In the rows, 128 means zero.
Both labels of each row
[151 139  84 141 145 137 115  87 109 153 138 123 146 124 129 162 121 128] => R + Z230
[201 154  37 126 114 113 126 120 119 119 142 116 189 153 126 182 127 177] => D + Z230
[181 140  80 155 101 103 112 132 131 206 139  98 132 178 122 178 106 193] => R + Z157
[186 129  80 141 120 143 152  94 108 134 125  85 159 151 126 155 119 145] => R + Z230
[225 171 100 148 142 247 133  32 108 151 132  96 166 134 126 182 135 181] => T + Z230
[191 182  93 131 134 150 137  98 104 149 124 101 159 148 116 160 132 180] => R + Z230
[173 142 125 144 131 132 137  92 117 172 137  95 134 173 118 152 111 142] => T + Z230
[171 144  78 144 129 157 131  85 110 158 133 104 157 144 127 169 129 169] => T + Z230
[198 158 116 145 132 143 133  80 106 161 123  82 154 130 127 219 127 178] => R + Z157
[170 151  74 152 110 141 111  79 114 159 134  89 154 153 116 175 124 177] => R + Z230
[176 144 106 146 128 130 133  91 122 180 123  89 147 142 137 154 127 144] => R + Z230
[161 144  54 141 108 127 105 134 133 152 149 105 152 144 136 168 115 176] => T + Z230
[182 140  98 139 133 143 136  81 110 150 131 121 129 101 114 174 106 148] => R + Z230
[192 130 111 155 127 130 116 104 129 147 151 103 152 131 138 166 113 168] => R + Z157
[213 132  41 137 109 153 110 112 139 175 124  95 159 172 128 179 135 172] => D + Z230
[175 135 105 143 115 118 126 117 136 192 141 119 146 158 131 182 106 190] => T + Z157
[161 139  72 135 120 124 120  93 122 177 143 117 158 153 120 179 115 197] => R + Z230
[165 139  95 141 105 135 132 118 131 166 137 109 148 155 119 165 119 136] => R + Z230
[170 142 123 146 118  98 108  97 131 176 118 105 149 138 121 152 108 158] => R + Z157
[173 145  69 154 110 139 114 119 121 137 145 115 166 133 131 166 122 166] => T + Z157
[191 131  90 136 130 112 131 109 121 136 150 108 161 156 134 152 115 162] => D + Z230
[246 139 100 129 109 144 131  81 111 136 132 104 146 160 127 161 143 172] => D + Z230
[164 145 103 147 146 163 121 103 114  86 130 100 155 134 147 150 139 128] => R + Z157
[190 125  83 135 119 135 117 111 102 144 138 117 168 163 135 145 121 176] => D + Z230
[172 135  57 130 122 141 119 104 125 140 135 121 163 143 107 174 126 156] => R + Z230
[165 154 107 142 137 140 134  76 114 170 122 102 134 132 113 178 129 136] => R + Z230
[194 160 118 140 120 139 130  98 118 157 134 102 159 158 141 164 117 163] => T + Z230
[187 130  74 136 124 139 128  99 102 140 133  98 168 119 122 142 134 171] => R + Z230
[218 157  68 138 118 132 133 110 111 161 129 105 185 142 129 176 155 168] => R + Z230
[199 135  75 144 123 129 128  80 122 149 136  82 163 155 134 187 121 218] => R + Z157
[181 131  74 131 114 121 120 122 151 128 138 101 144 156 114 148 137 183] => D + Z230
[195 139 123 145 149 139 149  72 100 134 135  85 146 188 125 154 123 174] => D + Z230
[198 155 105 140 118 153 142  99 128 164 130  97 169 152 124 169 106 180] => T + Z230
[187 163  97 154 130 131 104  87 119 170 139 109 156 119 134 180 106 174] => R + Z157
[175 141  83 176 128 142 133  94 117 150 142  96 150 127 132 172 118 160] => R + Z230
[203 169 102 152 129 124 115  94 123 159 144  95 152 162 116 170  99 171] => R + Z157
[154 110  89 136 129 134 125  61 119 155 118 108 137 127 120 160 116 155] => T + Z230
[175 143 104 141 127 148  99 104 131 143 150  98 170 142 137 170 124 169] => R + Z157
[194 131  82 140 130 161 120 101 124 147 123 110 157 148 117 202 144 147] => R + Z230
[158 140  65 129 147 137 134  97 108 143 128 102 158 124 104 165 138 150] => R + Z230
[189 145  87 131 111 138 121 107 149 161  47 103 150 151 136 186 108 169] => T + Z157

Two labels a row
[127 117 113 113 124 140 120 126 136 127 121 124 130 128 121 140 123 136] => Q + F
[128 111 110 103 123 148 119 129 136 133 123 129 126 130 118 152 135 154] => Q + F
[126 132 131 119 143 132 139 123 121 130 130 141 125 131 134 139 137 133] => Q + F
[125 128 123 118 130 149 138 129 126 126 123 112 130 108 124 108 121 142] => W + F
[126 120 104 109 115 134 107 133 129 126 112 103 132 119 105 132 116 139] => W + M
[120 107 114 122 129 131 113 140 145 134 119 133 137 122 123 141 126 138] => Q + M
[115 125 132  92 124 142 123 125 126 130 121 121 134 124 123 123 127 145] => W + M
[122 131 133 145 131 148 144 141 130 144 140 146 137 138 147 126 152 116] => Q + M
[125 131 137 116 143 150 136 132 141 139 124 140 143 121 116 129 127 144] => Q + M
[132 127 120 107 137 151 128 138 142 141 121 123 137 116  92 156 115 151] => Q + M
[125 120 129 115 149 157 141 137 127 132 120 121 148 105 102 105 117 159] => W + F
[131 125 125 127 118 132 119 118 124 129 130 109 119 131 139 126 127 120] => W + M
[135 127 118 123 119 138 127 130 144 136 148 124 131 127 120 155 115 133] => Q + F
[156 122 119 123 126 138 130 141 131 127 123 107 128 112 119 126 122 135] => W + F
[120 132 129 122 135 132 127 129 120 126 119 117 139 120 112 111 128 137] => W + M
[123 132 127 122 134 148 134 127 136 126 127 115 125 121 136 119 123 133] => W + F
[123 118 117 109 129 144 122 146 134 140 121 142 138 133 105 145 130 142] => Q + M
[129 116 112 116 119 132 114 145 145 144 128 132 128 129 107 165 122 134] => Q + M
[123 123 120 116 132 149 118 139 150 145 120 137 149 122  98 151 127 150] => Q + M
[120 130 115 108 131 148 114 135 127 131 117 104 136 120 120 124 128 135] => W + M
[139 121 110 117 123 149 127 144 134 133 126 142 137 131 112 138 127 145] => Q + M
[136 100 107  82 112 148 103 130 156 134 118 128 130 115  90 183 108 164] => Q + M
[129 119 108 116 118 134 116 134 138 137 130 127 127 127 116 150 121 136] => Q + F
[120 120 117 111 118 139 100 133 129 131 105 115 134 121  94 133 119 148] => W + M
[135 117 115 103 119 159 119 135 148 146 116 129 143 114  95 166 120 148] => Q + M
[126 117 123 109 134 155 129 142 144 134 116 133 147 115  97 150 113 157] => Q + F
[130 114 125 124 128 142 131 129 147 129 134 124 130 127 137 138 127 127] => Q + F
[135 111 106 120 102 119 115 138 145 138 119 127 133 121  99 169 114 133] => Q + M
[125 118 123 126 124 146 123 137 137 143 121 130 144 123 108 143 126 142] => Q + M
[135 117 134 115 136 140 133 130 147 135 127 146 140 124 119 147 125 150] => Q + F
[121 103 121 124 126 150 122 140 147 140 128 142 148 123 122 141 125 144] => Q + M
[131 130 130 134 114 137 121 137 133 154 131 137 136 137 116 142 137 127] => Q + M
[127 102 107 108 122 139 109 125 147 127 117 132 137 139 120 155 126 147] => Q + M
[122 129 122 131 130 140 126 135 135 138 117 115 145 125 110 102 117 133] => W + M
[125 131 136 142 144 147 142 132 134 145 132 136 135 128 144 122 135 124] => Q + M
[130 128 120 124 134 143 138 133 118 126 118 108 132 121 119 108 121 127] => W + F
[128 124 124 116 126 151 118 137 147 145 125 137 134 126 106 167 128 142] => Q + M
[128 119 124 114 131 146 123 139 134 138 128 140 136 128 111 148 124 144] => Q + M
[132 109 106 124 117 134 119 135 144 136 145 133 122 130 125 164 117 134] => Q + F
[133  96  96  95 123 144 117 135 144 127 122 131 125 127 117 160 113 145] => Q + F
